In the rows, 128 means zero.
Each row of numbers stands for one thing and depends on some of the facts below. Use the named rows to name the rest.

Facts:
χ: hangs directly under; θ: belongs to class; κ: is of sort
χ tufluflar <- beklograk, skeplun, niklos, pludrarak, kloklas
χ gosan <- flamil, fomol, navefir, steflum, soza, flosen, lesem, trasos, plagesta
χ tofanon <- vete, flidren, griskela, trigek
χ vasa <- gugra, vuvok, bruzar, sopor
χ fugi <- pupobres, sula, neplum, vove, lizan
χ vata <- leflis, brekan, grodan, skanu
χ kluske <- dronuga, gemas, lunun, perik, gruzu, tole, klokaplok
χ fifon <- sizi, buskilal, stular, brekli, zuru
χ flifle <- drali, mili
χ skozaske <- bruman, rofos, runa, ridi, sogregres
χ truklur <- bodri, kifam, platro, budratol
χ bogru <- breklus, lutam, grare, gere
χ brepon <- beflo, brimes, naska, fliston, klobor, sesos, skatror, bretro, luvek, stuvi, kigim, dimuk, plerum
χ feflo <- megrik, kladan, treflel
χ dubru <- dovir, brasu, vitan, kasapler
χ skifu <- skigriman, treflak, tagre, zoskel, traplal
χ pusko <- stezis, lorufes
χ dumal <- dazusken, silifles, skiflol, peduk
χ geski <- tepus, zostek, sigrer, klerom, potro, megam
χ finem <- skoster, guresker
χ stoduba <- nafledur, didam
χ fogebi <- zesten
χ stulik <- groplik
χ stasafus <- drimur, flavas
χ grustos <- seflek
{beklograk, flamil, vuvok, drali, buskilal, bodri, bruzar, brimes, grodan, stezis, brasu, kladan, runa, ridi, vitan, grare, klobor, zesten, groplik, brekli, drimur, luvek, mili, budratol, kigim, skiflol, plagesta, potro, peduk} θ 653
{vete, gugra, sizi, lunun, silifles, tole, kasapler, platro, sigrer, trasos} θ 862
{pupobres, fomol, naska, gruzu, skoster, pludrarak, nafledur, sogregres, soza, zuru, klerom, sopor, megam} θ 199
{leflis, dronuga, sula, megrik, dovir, skigriman, navefir, sesos, guresker, stuvi, zoskel, kloklas} θ 300
{gemas, skeplun, brekan, beflo, rofos, tepus, gere, fliston, treflak, lizan, tagre, bretro, treflel, klokaplok, lesem, traplal} θ 21
{bruman, perik, neplum, lorufes, dazusken, stular, flidren, flosen, flavas, plerum, seflek} θ 174
{breklus, niklos, lutam, kifam, steflum, zostek, vove, skatror, didam, dimuk, griskela, trigek, skanu} θ 216
{beklograk, gugra, vuvok, buskilal, bruman, kluske, skigriman, grodan, stezis, lorufes, dazusken, silifles, gere, treflak, nafledur, zesten, soza, kloklas, feflo, sopor, peduk} κ 751
{brepon, flamil, leflis, dronuga, sizi, drali, stoduba, skeplun, tofanon, megrik, niklos, perik, skifu, fomol, navefir, stular, steflum, ridi, skoster, fliston, pludrarak, klobor, brekli, guresker, skatror, stulik, kasapler, flidren, didam, budratol, sigrer, zoskel, fifon, zuru, dubru, lesem, griskela, trasos, skiflol, finem, megam, traplal, gosan} κ 911
{vete, grustos, breklus, rofos, fugi, brasu, vata, gruzu, runa, grare, zostek, tole, sogregres, klokaplok, flavas, seflek, trigek} κ 823
{pupobres, gemas, sula, vasa, lunun, dovir, brimes, truklur, neplum, kladan, vitan, vove, lizan, platro, mili, plagesta} κ 842
{skozaske, bruzar, lutam, naska, geski, tagre, bretro, luvek, stuvi, tufluflar, dimuk, flosen, plerum} κ 314
{bodri, brekan, beflo, pusko, kifam, fogebi, tepus, bogru, sesos, groplik, drimur, treflel, flifle, kigim, klerom, stasafus, dumal, potro, skanu} κ 414

Known rows:
[117 112 137 102 118  99 187 118  79 199 152  88 144  92  84 131 102 155
 171  54 154 101 143  72 133 184 174  92 101 133 195 141 116 121 143  95
 142] : dronuga
[166 136 143 110 130 115 102 170 118 166 166 129 177 120 109 155 140 148
 152 128 152 123 133  95  97 111 120 135 107 144 150 159 142 122 118 140
 143] : breklus
[152 104 222  88 111 104 161 142 151 183 206 127 134 174  71 142 130 157
 170  73 120  45 122  68 142 146 124  90 118 147 119 115 121 118 126 140
 127] : skatror
[140 106 138  83  82  81 138 140 103 245 175 114 138 125  72 147 184 100
 138 105  66  91 164  86  90 130 172  82 108 123 144 113 136 133 114 143
 105] : steflum
[147 158 139 124 132 111 114 170 112 153 152 128 174 114 117 146 142 152
 142 139 152 108 131 102 108 106 123 144 113 139 150 145 122 133 127 137
 126] : brasu
[ 85 121 140 113 112 109 190 130  76 196 152  97 137  95  76 128 101 159
 176  62 155 107 152  68 127 188 167  91 103 133 188 143 116 124 146 106
 132] : perik
[146  94 191 104 115  78 139 141 105 197 141 116 149 106  84 122 131 149
 174 115 117  98 128  77 129 112 165 104  98 141 126 135 154 119 138 116
 113] : sizi
[185 137 133 131 125 113  89 176 123 177 186 156 147  91 105 157 139 124
 142 141 174 108 122  74 107 126  86 166 126 138 176 176 159 111 101 122
 106] : kifam
[150 144 156 138 127 112 103 159 112 141 154 125 166 110 108 143 135 142
 143 142 153 122 136 101 100 106 132 131 121 139 137 168 144 131 129 135
 139] : sogregres
[117 103 146 119 147 115 101 141 114 170 183 133 156  89 149 138 136 126
 137 129 146 128 128 138 107 116 100 162 124 133 127 160 101 118 159 138
 160] : vata
[136  80 170 100 112  90 145 149 101 191 131 114 151 104  93 113 121 144
 154  97 130  74 121  81 117 130 171 102 113 120 135 126 136 107 139 122
 123] : leflis
[182 140 156 129  97  85 111 170 123 117 193 124 151  47 102 171  94 134
 111 155 161 122 138 111  76 159  53 162 112 102 181 138 157  88 114 152
  59] : klerom
[153 165 132 156 170 132 131 163 125 143 114 154 173 136 124 166 127 128
 145 166 119 121 128 110 106 133 108 145  82 119 145 138 117 127  96 131
 155] : bruzar
[160 129 109 146 179 124 107 172 132 101  99 153 190 156 133 172 123 104
 148 172 144 125 124 129  99 139 125 117  93 107 153 143 127 134 106 141
 211] : kloklas
[121 113 177 101 117  83 155 155  98 198 140 120 151 109  89 119 133 155
 165 111 117  83 126  82 129 122 157 114 101 135 135 115 125 124 141 126
  96] : drali
[139  90 179  86 115  88 143 153 104 212 155 122 153 114  81 127 132 151
 174 100 116  98 127  77 119 127 153 106  93 139 136 127 147 113 132 129
 115] : didam
[122 113 178 102 118  83 153 157  98 199 135 121 152 109  89 116 132 156
 167 113 119  84 124  80 130 119 160 114  99 135 134 117 128 123 140 125
  96] : budratol

Name these rows:
No name comes twice in this set of rows, the named rows included.
[133 127 220 103 114  99 172 142 146 172 191 124 132 168  80 133 131 160
 160  85 120  30 121  74 153 141 128  99 125 142 118 102 100 127 136 135
 109] | klobor
[123  98 190 110 110  84 149 142  99 188 149 115 141 104  81 118 122 145
 164 111 115  97 135  85 118 128 160 100 107 133 126 134 144 121 144 125
 110] | skoster
[159  90 199  76  93  51 159 145 113 163 162  88 165  74  80 149  90 166
 152 113 102 114 140 110  97 150 121 103  70 111 144  87 150  88 140 152
  73] | sigrer
[173 142 134 142 169 136 118 163 132 155 129 156 176 142 115 176 124 123
 155 155 119 137 128 103  95 137 104 136  75 123 146 151 139 117  88 135
 173] | lutam
[192 146 149 131 117 132 111 167 178 150 215 155 134 144 113 170 140 131
 122 107 191  23 115  70 142 151  63 160 159 128 166 142 103 101 103 129
 120] | beflo
[141  90 180  87 116  88 142 157 104 210 150 123 154 115  80 125 130 152
 177 103 118  98 126  74 119 123 155 105  93 140 135 129 150 113 131 129
 114] | griskela
[123 114 150 106  77  76 144 127  96 221 169 106 125 114  72 140 175  93
 126 114  65  90 171  93  91 132 179  78 121 117 135 119 134 141 125 138
 100] | fomol
[114 109 121 139 198 122 108 145 131 125 144 162 169 135 162 172 128  90
 152 174 123 155 125 170 107 144  84 148  88 111 136 143  92 136 139 147
 217] | feflo
[129 141 112 156 173 135 111 184 129  97  98 162 183 160 123 169 123 109
 153 179 145 130 132 125  93 142 119 117  96 108 147 146 127 136 109 151
 201] | bruman
[148  99 195  88 110 107 164 147 159 185 180 122 142 170  88 139 131 161
 156  67 136  13 119  68 154 147 133 100 127 131 125  94  95 104 132 134
 129] | fliston
[146  94 190 102 113  75 142 138 106 196 148 113 149 104  83 126 130 147
 172 111 115 100 131  81 128 118 160 103  96 140 129 132 149 119 140 118
 112] | kasapler
[135 102 109  82  82  84 142 146 110 245 149 110 144 122  89 145 185 104
 125  98  83  58 160  87 102 131 180  91 117 109 151  92 110 119 119 140
 107] | lesem
[191 141 167 145 116 130 111 154 168 129 222 151 123 136 109 162 128 117
 112 107 188  31 115  75 131 156  71 148 172 124 159 158 116 107 107 126
 128] | sesos

Now the same things, written a new way:
Some rows with their names:
[154 153 163  79  84 149 164 147 207 132 117 123 111 134 138 137  83 168
 147 157 102 203  76 146  57 113  81 114 149 159 132  81 161 150] : flifle
[151 132  73 120 139 118 143  92  58 133 125 135 100 112 108 175 142 108
  85 150 111 110 145  90  95 121  90 129 124 123 171 144 116  91] : fugi
[151 130 127 109 113 123 130 108 120 128 109 145 139 141 103 154 119 159
 160 151 126 156 129 128  99  79 124 126 122 157 153 115 147 136] : fifon
[154 133 124 129  88 106 113 113 144 156 122 124 128 150 121 187 104 142
 140 148 115 167 131 115 122  68 136 143 123 171 152 141 153 128] : gosan
[126 131  57 120 145 123 162  77  59 149 124 135 123 111 114 154 143  78
  87 126 105 124 147 100 123 137  95 148 127  85 130 159 126  82] : grare
[111 150  67 118 137 117 138  89  79 119 118 124 153 131  96 148 151  89
 124 141 109 119 180 114 154 116 120 131 107  93 133 154 140  82] : peduk
[127 130 109 107 119 129 151  92 121 145 107 150 162 140 106 132 122 128
 163 127 124 167 130 142 128  96 126 147 125 116 113 128 157 129] : brekli
[199  77 124 103  81 172 173 187 127  93 221  99 111  81 154  91 136  98
  91  87 118 144 120  98  77 231  94 133 136  94 123 152  95  53] : gemas
[130 154 148  76  94 157 186 131 207 148 113 129 134 133 140 111  83 138
 149 130 101 214  74 163  87 130  82 135 151 116  95  92 171 141] : bodri
[154 139 118 118 114 148 140  95 112 136 120 147 152 138 106 117 115 147
 163 133 120 159 124 145 130  92 112 133 116 133 120 136 156 140] : niklos
[130 172  57 161 117 102 123  87 102 124 117  92 124 113 100 163 144  92
 107 135  97 125 178 100 207 126 141 138 112 136 152 172 134  95] : soza
[151 130 126 108 113 124 129 109 120 129 109 145 139 140 104 154 121 159
 160 152 126 155 130 128  99  80 124 127 123 158 151 115 146 136] : skifu
[155 130 128 155 119  96 141  98 145  78 135 134 123 138  85 124 138 128
 174 124 107 186 123 130 103 122 143 134  91 160 115 157 155 120] : perik
[171 161 166  79  95 173 173 135 205 126 121 123 118 130 134 105  89 152
 144 128  96 220  63 169  89 134  72 119 126 132  95 108 164 150] : brekan
[148 127 126 112 109 121 128 111 123 130 111 142 136 142 108 159 121 160
 162 154 123 157 132 123  96  78 126 125 121 161 149 119 146 136] : stoduba
[151 139 117 118 112 148 138  96 114 136 121 144 149 138 109 121 116 148
 163 134 118 161 127 144 128  91 116 132 116 134 120 139 156 140] : griskela
[150 160  87 120 137 135 124  90  76  96 126 119 138 128  92 142 157 102
 120 140 101 123 170 118 158 119 109 116  80 107 133 169 133  90] : gere

Which thing is each row?
No name comes twice in this set of rows, the named rows included.
[130 133 109 127  96 114 132  97 142 171 118 127 153 149 123 163 106 111
 142 123 113 179 130 133 148  84 139 163 125 131 114 153 163 121] | flamil
[157 149 152  73  84 192 169 155 198 128 103 112 101 137 169 110  96 162
 151 131  74 251  68 152  88 129  92  99 111 134  70 121 161 151] | tepus
[170 140 127 128  95 130 120 101 141 148 126 121 136 146 117 157 113 126
 139 120 108 183 122 137 151  88 128 145  99 146 113 168 156 129] | lesem
[133 156 123  96  88 174 182 148 204 133  86 107  95 113 164 103  97 168
 159 133  77 244  76 141 114 148 114 105 141 151  87 104 155 166] | klerom
[161  79  94  86  77 158 177 194 140 162 192  90 127  91 184 132 107  82
  51  74 125 150 121  88 136 210 108 163 169  88 124 141  93  57] | plagesta
[126 133  58 117 148 124 164  75  59 150 122 139 124 111 111 152 145  77
  86 125 108 123 146 104 125 139  92 148 127  84 133 155 127  83] | runa
[162 134 111 127 108 112 145 140 158 111 137 102 118 129 128 147 122 112
 101 100 107 181 122 113 166 146 137 141 111 152 125 157 125 104] | flosen
[104 148 165  92  97 155 200 115 220 150 125 121 159 127 158 120  71 151
 142 139 104 192  77 157  96 151  76 119 157 118  61 117 140 158] | kigim
[132 126 129 121 108 158 164 116 131 124 157 119 171 116 145 120 106 147
 129 134 122 123 136 123 141 152 100 107 129 119  93 159 104 129] | dimuk
[173 131 123  93 116 160 148 129 122 110 138 127 141 121 117 115 131 130
 129 115 118 157 127 135 135 140 107 125 109 116 117 139 129 110] | tagre
[139 129  50 125 130 160 148 101  43 143 120 122  94 116 150 147 144 105
  96 134  82 147 146  88 122 129 102 112 102 103 113 183 122  95] | zostek

Now the same things, written a new way:
Some rows with their names:
[102 142 157 121 160 132 126 145 127 164 126 125 153 131 105 105 152 128
 113 117 128  88 126 137  81 130  90 146 103 146 101 135 140 140] : megam
[123 134 143 120 135 109 124 148 136 146 112 112 140 137 124 130 122 141
 129 118 137 111 128 124  84 128  99 132 109 162 102 126 151 128] : budratol
[152  95 149 151 104 148 123 156 131 109 153 111 128 139  92 157 144 118
 156 177 162  75 121 140 139  97 159 147 108 136  82 105 118 151] : trigek
[149 124 131 128 154 130 105 167  78 162 171 102 115 162 154 127 138 117
 189 134 136  76 122 115 120  85 126 145 106 178  95  94 139 148] : brimes
[134 114 129 134  79 157 155 159 121 103 142 136 135 128 102 163 113 144
 104 149 123  90 136  99 141 134 115 160 143 104 102 170 141 127] : lutam
[124 140 129 121 153 131  79 171  90 159 156 100 131 165 118 117 138 130
 188 136 117  73 119 145 116  84 140 144 118 149  98  93 112 151] : pupobres
[109  95  76 127  94 169 121 109  43  99  69 130 135 152 135 155 170 164
 125  97  84 125 179  87 108 178  59 178 198 103 137 135 151 148] : bruman
[124 134 142 119 134 108 122 150 136 145 110 111 140 135 124 131 119 141
 131 117 136 111 128 125  84 129 101 133 108 161 103 124 152 127] : ridi
[126 147 138 130 148 132  76 171  82 167 154  98 142 164 121 120 136 128
 188 135 111  67 118 153 110  82 134 143 124 149  91  85 109 137] : sula
[ 69 153  70  91 123 161 126 138  39 131  97 144 147 145 134 130 123 177
 105  68  45 114 168  60  96 166  44 168 200  94 145 183 156 132] : brekan
[108  96  78 126  96 169 123 107  42 101  70 131 134 152 138 153 171 162
 122  99  87 123 180  85 108 178  56 180 198 103 137 136 151 150] : dazusken
[142 139 124 133 149 127  88 164  99 157 151  99 114 161 134 114 136 139
 190 142 136  77 116 128 124  87 130 136 118 168 106  91 119 143] : mili
[135 140 112 138 153 135  90 158  98 148 137 118 111 172 114 136 133 139
 198 142 143  69 149 123 119  88 141 143 112 181 115  94 104 145] : neplum
[ 87  96  86 111 103 172 119 113  31 101  85 122 152 143 126 146 177 153
 115  93  64 121 165  94 102 171  62 177 198  78 126 135 151 159] : gere
[ 97 152  73 101 112 148 129 141  51 138  96 130 132 143 165 116 118 187
 104  71  57 123 150  58 108 173  29 162 204 107 148 181 170 119] : drimur
[106 143 157 117 136 114 113 154 117 156 117 111 167 142 113 134 121 129
 127 111 114 102 128 148  71 123 103 140 113 143  86 119 141 122] : zoskel
[117 134 131 126 141 117 125 140 133 138  98 132 138 148 105 151 118 141
 138 118 146 104 159 116  80 129 109 139 103 174 110 128 138 131] : stular

Name these rows:
No name comes twice in this set of rows, the named rows included.
[110 142 134 123 137 114 150 131 119 152  99 138 113 156 107 145 125 152
 118 141 145 116 163 123  76 105  99 126 105 169  96 121 134 143] | perik
[113 140 120 122 159 139  85 161  88 147 151 111 129 162 104 130 138 128
 190 137 122  68 136 130 114  80 147 142 114 155 105  93 104 155] | lizan
[ 99 151 159 114 134 109 136 144 103 172 118 117 143 149 114 128 128 140
 109 132 112 114 131 154  67  99  93 127 116 138  72 111 139 134] | dronuga
[114 151 119 124 150 132 111 144  76 157 144 125  96 165 107 130 142 141
 177 161 130  75 147 121 114  57 133 125 114 162  99  81 100 164] | lunun

Now the same things, written a new way:
Some rows with their names:
[107 161 131 125  97 116 156 152 150 191 183 129 185 128 151  83 169 161
 145 120 153 200 156  89 124  88 150 105 134 168 126 161 175 112  68 120] : sigrer
[120 118 129 125 109  91 124 111 124 195 168 111 119 129 160  90 182 190
 130 129 125 171 152  84 124  88 108 104 168 125 108 140 156 113 142 104] : breklus
[132 116 141 127 129  72 122 113 125 204 167 111 118 128 127  83 185 225
 126 115 113 161 160 115 127  99 104 111 132 124 108 153 157 135 167 103] : skanu
[106 148 130 157  96  76 142 132 123 185 167 135 134 130 151 110 155 157
 117 114 124 173 151  84 125  91 106 105 134 126 106 135 167 109  74 100] : didam
[163 119 137 127  98  75 123 115 187 185 173 110 118 130 127  87 140 203
 111 112 129 163 150 110 125 158 106 105 126 125 111 158 157 165 112 103] : soza
[105 129 130 179  96  87 122 112 131 183 168 114 133 143 126 113 137 158
 108 165 119 196 149 100 151  89 129 106 144 125 129 133 188 112  70 100] : klobor
[109 161 131 183  97  79 154 146 134 190 169 151 148 131 210  94 167 157
 113 112 131 190 149  83 125  88 109 105 134 151 106 133 155 111  67 102] : lutam
[135 117 137 128 154  75 122 112 146 197 168 113 123 135 124  84 161 216
 124 115 109 161 164 126 126  90 109 111 130 124 122 148 155 145 145 106] : bodri
[107 142 130 207  96 103 122 124 152 183 169 146 125 157 154  84 138 159
 109 130 117 214 148 113 142  91 156 104 136 175 122 131 161 111  71 101] : bretro
[135 120 129 126 154 128 122 124 131 219 169 111 135 136 124  84 176 160
 125 122 113 164 182  84 141  90 152 108 176 124 104 179 164 111 106 117] : klokaplok
[107 140 130 208  95  90 123 118 149 182 168 132 137 160 170  89 138 158
 110 146 119 214 148 116 130  87 154 104 137 161 130 132 162 111  71 103] : stuvi
[105 128 130 174  98  88 166 159 131 183 173 141 137 129 129  96 142 158
 119 112 108 194 153  84 138  91 135 104 124 124 103 131 191 108  68 101] : sula
[113 118 173 126 118  75 125 114 182 183 187 110 126 128 124  85 146 204
 109 113 109 161 166 117 125 125 107 113 126 124 104 147 156 166 119 100] : bruman
[133 117 137 127 153  76 122 112 145 199 167 113 123 136 124  84 159 214
 123 117 109 161 165 127 126  90 109 113 128 124 122 150 156 147 145 105] : drimur
[105 118 130 164 106 111 150 167 154 191 188 155 163 128 123  84 151 160
 115 112 110 178 178  85 176  98 151 107 130 124 106 164 199 108  69 105] : gemas
[108 149 131 135 117 124 161 135 133 206 167 137 149 128 132 106 138 159
 140 114 108 169 159  83 158  89 118 108 128 140 114 133 190 109  67 114] : fifon
[104 129 131 156  97  86 145 154 131 185 167 130 139 128 126 103 141 158
 118 112 111 177 154  83 126  90 131 104 131 132 113 132 179 109  67 101] : leflis

Which thing is each row?
No name comes twice in this set of rows, the named rows included.
[150 121 132 128 113  82 123 111 126 192 167 110 150 133 124  85 140 162
 109 125 144 162 176  85 144  97 110 104 185 125 104 195 171 111 121 100] | gruzu
[104 126 129 173  97  91 167 153 130 182 172 139 139 129 130  95 141 158
 117 113 109 194 154  84 139  92 139 104 123 126 104 132 192 108  68 100] | dovir
[112 119 130 128 162 107 122 115 140 226 178 111 176 158 137  83 207 158
 123 154 124 165 170  88 137  90 143 104 184 126 105 208 176 129  99 111] | tole
[106 150 129 186  98  74 122 110 123 183 167 124 122 128 144 114 142 162
 108 163 126 193 148  92 142  97 110 106 146 125 113 135 175 109  67 100] | skatror
[106 129 129 172 101 101 161 167 132 183 173 154 125 129 124  87 140 157
 126 112 108 194 155  84 154 102 137 105 124 130 103 132 188 108  69 106] | lizan
[105 126 129 196  96  93 129 111 131 185 175 119 134 134 131 105 138 158
 109 170 114 214 149  93 174  89 136 104 131 124 110 133 201 124  71 101] | brimes
[107 148 133 153 102 124 131 111 131 193 167 127 139 140 129 106 138 158
 114 154 109 180 153  93 184  88 130 112 131 140 124 132 198 116  69 111] | brepon

